Below is a small trained network, with its code and all its weights. Each question gives an input and a target symbol and asks what happens when units are switched off, that is, made to give their printed mean instead of their output.

import numpy as np


def w(rows, s, z=0):
    codes = np.array(rows[::2]) - 128.0
    scale = np.full(codes.shape[1], s)
    scale[-1] = z or s
    return codes * scale


def norm(h):
    return h / np.sqrt((h * h).mean(-1, keepdims=True) + 1e-5)


def f(y):
    return np.maximum(y, 0)


def softmax(a):
    e = np.exp(a - a.max(-1, keepdims=True))
    return e / e.sum(-1, keepdims=True)


def log_softmax(a):
    a = a - a.max(-1, keepdims=True)
    return a - np.log(np.exp(a).sum(-1, keepdims=True))


def net(x, mask):
    ids = ['ΞΣβγεζημω'.index(c) for c in x.split()]
    T = len(ids)
    res = E[ids] + P[:T]
    u = 0
    for l in range(2):
        r = norm(res)
        for j in range(2):
            rows = slice(2 * j, 2 * j + 2)
            q, k, v = (r @ M[l][rows].T for M in (Q, K, V))
            z = softmax(np.where(np.tri(T) > 0, q @ k.T / 2**0.5, -1e9)) @ v
            o = O[l][rows]
            res = res + np.where(mask[u + j], z, o[:, -1]) @ o[:, :-1]
        u += 2
        y = f(norm(res) @ A[l][:, :-1].T + A[l][:, -1])
        res = res + np.where(mask[u : u + 4], y, B[l][:, -1]) @ B[l][:, :-1]
        u += 4
    return log_softmax(norm(res)[-1] @ U[:, :-1].T + U[:, -1])


Q, K, V, O, A, B = {}, {}, {}, {}, {}, {}
E = w([
[167,206,108,146,91,111,177,127,120,147],'Ξ',
[130,113,58,120,72,141,92,110,91,154],'Σ',
[119,138,101,182,72,104,154,131,43,129],'β',
[71,154,89,184,192,178,205,179,121,155],'γ',
[103,91,51,213,99,99,211,72,136,143],'ε',
[107,83,167,108,73,148,158,170,159,192],'ζ',
[78,177,250,94,67,121,125,46,185,116],'η',
[72,119,97,162,94,84,59,121,142,183],'μ',
[199,116,136,167,95,93,19,204,124,121],'ω',
],0.021)
P = w([
[58,97,179,88,86,136,240,195,2,120],'0',
[85,165,132,149,138,125,150,72,89,162],'1',
[66,176,132,166,144,111,135,122,133,137],'2',
[58,167,96,133,158,117,96,130,163,115],'3',
[43,160,77,112,161,140,82,150,186,108],'4',
[14,155,58,92,126,155,93,179,167,113],'5',
],0.0085)
Q[0] = w([
[226,62,143,120,215,171,168,124,109,30],'0.h0',
[76,41,147,104,146,89,151,111,74,107],'0.h0',
[203,78,128,142,228,145,122,153,112,104],'0.h1',
[22,132,76,146,63,83,56,182,89,254],'0.h1',
],0.0076)
K[0] = w([
[123,65,111,131,5,84,142,109,106,173],'0.h0',
[104,131,154,126,82,107,115,109,182,87],'0.h0',
[118,109,127,136,93,114,114,145,114,181],'0.h1',
[136,119,106,132,148,103,109,129,193,73],'0.h1',
],0.014)
V[0] = w([
[223,197,11,82,84,71,108,147,11,157],'0.h0',
[213,4,112,230,174,152,83,139,59,60],'0.h0',
[249,62,86,188,143,163,165,147,128,93],'0.h1',
[206,52,187,77,31,44,10,213,181,155],'0.h1',
],0.0048)
O[0] = w([
[123,178,65,163,111,112,233,234,130,111,48],'0.h0',
[50,161,91,246,106,129,59,199,207,79,2],'0.h0',
[160,55,179,170,9,145,131,100,155,120,3],'0.h1',
[112,136,242,159,96,134,151,144,170,255,99],'0.h1',
],0.0087,0.0077)
A[0] = w([
[151,184,106,169,194,166,109,188,88,145,201],'0.n0',
[219,122,86,31,105,87,85,230,83,147,251],'0.n1',
[138,71,57,134,63,104,73,197,156,91,191],'0.n2',
[118,53,127,253,51,96,110,107,209,111,62],'0.n3',
],0.0056,0.0012)
B[0] = w([
[71,100,141,160,79,202,103,132,222,171,227],'0.n0',
[205,158,119,135,134,116,67,59,222,119,252],'0.n1',
[128,69,193,122,95,130,157,7,145,126,179],'0.n2',
[144,122,190,46,111,61,74,73,251,116,171],'0.n3',
],0.011,0.0027)
Q[1] = w([
[139,140,120,157,99,97,81,131,189,102],'1.h0',
[72,152,137,104,195,187,137,94,140,78],'1.h0',
[100,230,151,52,98,83,105,73,114,167],'1.h1',
[181,151,114,78,170,130,137,1,135,197],'1.h1',
],0.011)
K[1] = w([
[62,113,140,162,113,190,142,147,144,152],'1.h0',
[85,112,174,82,129,73,2,139,161,124],'1.h0',
[112,119,153,116,172,230,159,161,150,76],'1.h1',
[47,161,85,117,225,196,183,102,135,105],'1.h1',
],0.012)
V[1] = w([
[251,223,238,58,93,59,224,26,156,89],'1.h0',
[30,255,127,60,112,89,111,181,148,38],'1.h0',
[99,128,171,96,81,30,33,26,164,45],'1.h1',
[125,197,189,88,73,183,70,122,124,71],'1.h1',
],0.0069)
O[1] = w([
[141,193,110,89,34,107,166,154,146,119,252],'1.h0',
[224,156,100,40,138,48,51,145,99,151,160],'1.h0',
[87,101,143,83,51,81,108,52,42,124,130],'1.h1',
[231,183,191,10,162,221,2,82,49,97,135],'1.h1',
],0.0095,0.011)
A[1] = w([
[69,121,18,142,208,131,24,253,112,68,176],'1.n0',
[123,157,211,116,41,34,47,148,183,161,2],'1.n1',
[32,182,194,122,115,132,202,198,114,76,212],'1.n2',
[142,124,110,217,52,186,137,162,207,88,19],'1.n3',
],0.0066,0.0024)
B[1] = w([
[123,146,136,109,94,74,114,151,40,75,210],'1.n0',
[149,63,57,155,74,191,72,188,85,100,253],'1.n1',
[250,124,157,167,175,69,114,107,129,161,211],'1.n2',
[103,148,203,43,211,225,86,90,152,57,173],'1.n3',
],0.012,0.005)
U = w([
[86,88,51,102,61,54,193,101,179,108,59],'Ξ',
[143,131,102,1,151,90,111,113,96,109,157],'Σ',
[136,146,87,179,48,164,92,163,143,131,240],'β',
[204,107,92,141,152,133,155,170,68,59,231],'γ',
[135,130,72,124,130,118,156,124,130,101,61],'ε',
[104,161,69,116,140,201,151,109,184,89,96],'ζ',
[177,225,19,98,106,104,162,174,189,145,3],'η',
[64,162,109,115,194,22,124,124,158,148,88],'μ',
[209,135,152,171,176,95,142,91,192,186,206],'ω',
],0.0082,0.0016)

Each question gives the input, a string of symbols that net reads in full, and the target symbol t.
The units are the heads (2 rows each of Q, K, V and O) and the neurons (one row each of A and B). Each row of codes is followed by its name. A weight is (code - 128) times the scale printed after its matrix; where a second scale follows, it is the last column's (O, A, B and U).
mask holds one flag per unit, layer by layer, with each layer's heads first. A switched-off unit (its flag False) gives its mean, the last column of its rows in O or B, instead of its output. The means were averaged over made-up inputs and are rounded, as every weight is.
A unit's drop is (log p(t) with every unit on - log p(t) with that unit switched off) / (log p(t) with every unit on - log p(t) with every unit switched off).
most important unit: the unit with the biggest drop
top k neurons: the k neurons with the biggest drops, biggest first
heads that matter: for each layer, one digit per head in row order, 1 if its drop is at least 0.15 and else 0, layers parted by /
drop of u: that unit's drop, to one decimal
input μ ω ζ, target β: heads that matter : 10 / 00
input ζ η ζ η ω μ, target β: heads that matter : 01 / 00
input γ ω ζ β, target ω: most important unit : 0.h1
input ζ Ξ ζ ε ζ, target Ξ: heads that matter : 01 / 01
input ζ ζ μ, target μ: heads that matter : 00 / 10
input γ ζ η η ω η, target ω: heads that matter : 01 / 01
input η ε μ β, target Ξ: heads that matter : 10 / 11
input ω Σ μ, target β: heads that matter : 11 / 00
input ζ Σ ω, target β: heads that matter : 01 / 00
input η η ω β ζ, target β: heads that matter : 11 / 00
input γ η ε μ η, target μ: heads that matter : 11 / 11
input γ Σ ω η η η, target η: heads that matter : 00 / 11
input ζ ε μ Σ ζ Σ, target Ξ: top 2 neurons : (0.n1, 0.n2)
input Σ ζ ζ, target ω: most important unit : 1.h0
input γ ε η Σ β, target η: top 2 neurons : (0.n0, 1.n1)
input Σ Σ γ, target γ: top 2 neurons : (1.n0, 0.n1)
input ζ ζ η η ω γ, target ω: top 2 neurons : (1.n2, 1.n1)
input ε γ ζ, target ζ: top 2 neurons : (0.n2, 1.n3)
input ζ Ξ γ Σ, target ζ: top 2 neurons : (0.n2, 1.n3)
input η ω γ ζ, target ω: most important unit : 1.h1
input ζ η μ η γ ζ, target η: top 3 neurons : (0.n0, 1.n0, 0.n2)
input Σ γ Ξ, target γ: drop of 0.n0 : 0.3
